Below is a small trained network, with its code and all its weights. Each question gives an input and a class and asks what happens when units are switched off, that is, made to give their printed mean instead of their output.

import numpy as np


def w(rows, s, z=0):
    codes = np.array(rows[::2]) - 128.0
    scale = np.full(codes.shape[1], s)
    scale[-1] = z or s
    return codes * scale


def f(y):
    return np.maximum(y, 0)


def log_softmax(a):
    a = a - a.max(-1, keepdims=True)
    return a - np.log(np.exp(a).sum(-1, keepdims=True))


def net(x, mask):
    res = np.array(x, float).reshape(1, 4) / 4 @ E
    y = f(res @ A[0][:, :-1].T + A[0][:, -1])
    res = res + np.where(mask, y, B[0][:, -1]) @ B[0][:, :-1]
    return log_softmax(res[-1] @ U[:, :-1].T + U[:, -1])


A, B = {}, {}
E = w([
[71,202,103,115,165],'x0',
[183,125,57,137,163],'x1',
[188,199,186,155,107],'x2',
[160,133,135,4,92],'x3',
],0.012)
A[0] = w([
[191,165,130,109,139,106],'n1',
[106,166,112,140,79,19],'n2',
[131,138,131,198,150,129],'n3',
[128,106,76,210,192,120],'n4',
[67,135,122,154,167,118],'n5',
[69,142,131,102,143,124],'n6',
[190,123,120,120,131,106],'n7',
[62,110,117,157,167,126],'n8',
[101,235,148,150,145,133],'n9',
[128,198,122,93,136,111],'n10',
[79,63,141,122,122,113],'n11',
[82,123,106,173,136,113],'n12',
[96,244,164,146,177,147],'n13',
[121,136,126,175,160,137],'n14',
[55,101,141,134,108,114],'n15',
[128,152,161,127,162,40],'n16',
[155,190,150,162,93,144],'n17',
[153,124,200,141,111,106],'n18',
[137,117,83,199,200,124],'n19',
[49,118,181,123,160,128],'n20',
[195,124,118,113,123,103],'n21',
[119,144,69,154,103,73],'n22',
[65,95,136,128,105,125],'n23',
[136,100,100,183,210,119],'n24',
[78,132,87,111,151,111],'n25',
[104,124,149,134,160,5],'n26',
[200,145,209,151,88,138],'n27',
[176,109,124,178,91,80],'n28',
[100,124,132,134,138,77],'n29',
[110,208,165,139,169,122],'n30',
[217,140,127,90,65,119],'n31',
[89,184,92,116,144,115],'n32',
[105,126,102,172,126,111],'n33',
[153,134,57,24,162,118],'n34',
[189,144,157,162,75,102],'n35',
[137,135,132,129,172,7],'n36',
[135,132,67,190,155,120],'n37',
[117,151,106,127,184,51],'n38',
[138,118,79,198,198,125],'n39',
[49,89,125,158,153,113],'n40',
[98,206,151,152,130,89],'n41',
[104,141,177,104,120,138],'n42',
[6,162,117,94,129,105],'n43',
[121,133,167,140,111,99],'n44',
],0.016,0.018)
B[0] = w([
[149,105,190,89,110,174],'n1',
[192,119,104,190,128,128],'n2',
[108,121,73,180,126,203],'n3',
[84,40,33,203,117,234],'n4',
[201,105,155,129,141,187],'n5',
[85,94,100,113,186,167],'n6',
[190,90,177,125,152,160],'n7',
[199,122,179,54,102,198],'n8',
[118,197,177,248,137,226],'n9',
[79,192,120,127,104,178],'n10',
[159,118,206,83,104,171],'n11',
[167,98,93,111,63,181],'n12',
[88,218,178,207,131,251],'n13',
[105,113,74,145,92,192],'n14',
[190,94,196,99,68,166],'n15',
[93,144,134,122,131,129],'n16',
[106,158,139,203,153,207],'n17',
[72,130,122,161,214,170],'n18',
[99,60,63,157,119,226],'n19',
[156,86,161,167,151,182],'n20',
[157,103,186,115,96,165],'n21',
[99,162,112,76,99,137],'n22',
[196,108,197,90,125,168],'n23',
[79,63,43,189,144,209],'n24',
[86,102,175,147,221,171],'n25',
[217,158,218,232,91,128],'n26',
[69,121,143,191,220,226],'n27',
[83,142,143,153,214,157],'n28',
[118,131,138,114,157,131],'n29',
[117,193,189,233,117,200],'n30',
[205,117,202,82,49,213],'n31',
[75,172,132,129,165,181],'n32',
[138,108,99,123,89,168],'n33',
[103,225,61,60,99,225],'n34',
[77,91,115,148,222,181],'n35',
[144,134,109,171,44,128],'n36',
[112,67,54,127,121,204],'n37',
[87,157,129,76,125,139],'n38',
[116,74,68,164,132,226],'n39',
[198,83,179,93,81,195],'n40',
[139,121,163,142,93,175],'n41',
[99,107,143,139,184,171],'n42',
[65,75,132,139,224,197],'n43',
[92,115,130,175,171,144],'n44',
],0.013,0.014)
U = w([
[74,229,199,206,143,76],'0',
[6,109,6,155,199,142],'1',
[137,79,83,158,19,2],'2',
[181,165,131,2,94,214],'3',
[134,37,251,122,129,201],'4',
],0.0099,0.009)

Each question gives the input, the list of numbers given to net, and the class t.
The units are the neurons (one row each of A and B). Each row of codes is followed by its name. A weight is (code - 128) times the scale printed after its matrix; where a second scale follows, it is the last column's (A, B and U).
mask holds one flag per neuron, in row order. A switched-off neuron (its flag False) gives its mean, the last column of its row in B, instead of its output. The means were averaged over made-up inputs and are rounded, as every weight is.
A unit's drop is (log p(t) with every unit on - log p(t) with that unit switched off) / (log p(t) with every unit on - log p(t) with every unit switched off).
unit that matters most: the unit with the biggest drop
top k neurons: the k neurons with the biggest drops, biggest first
drop when u is switched off: that unit's drop, to one decimal
input [0,-2,3,-4], class 0: unit that matters most -> n13
input [3,1,7,-7], class 1: top 2 neurons -> [n4; n19]
input [-2,-8,-5,8], class 4: top 3 neurons -> [n43; n42; n20]
input [6,-2,-8,-5], class 4: top 2 neurons -> [n40; n8]
input [-2,6,7,2], class 4: top 2 neurons -> [n31; n1]
input [0,-4,-3,5], class 4: top 2 neurons -> [n43; n42]
input [2,2,4,8], class 3: top 2 neurons -> [n31; n34]
input [-2,4,-1,1], class 2: top 2 neurons -> [n27; n43]
input [2,0,-6,-4], class 2: top 2 neurons -> [n40; n8]
input [-3,-5,-2,6], class 4: drop when n8 is switched off -> 0.2
input [4,7,3,1], class 0: drop when n9 is switched off -> 0.2
input [7,1,-1,8], class 0: drop when n4 is switched off -> 0.6
input [4,0,3,7], class 0: drop when n4 is switched off -> 0.0
input [-2,8,3,6], class 3: unit that matters most -> n34
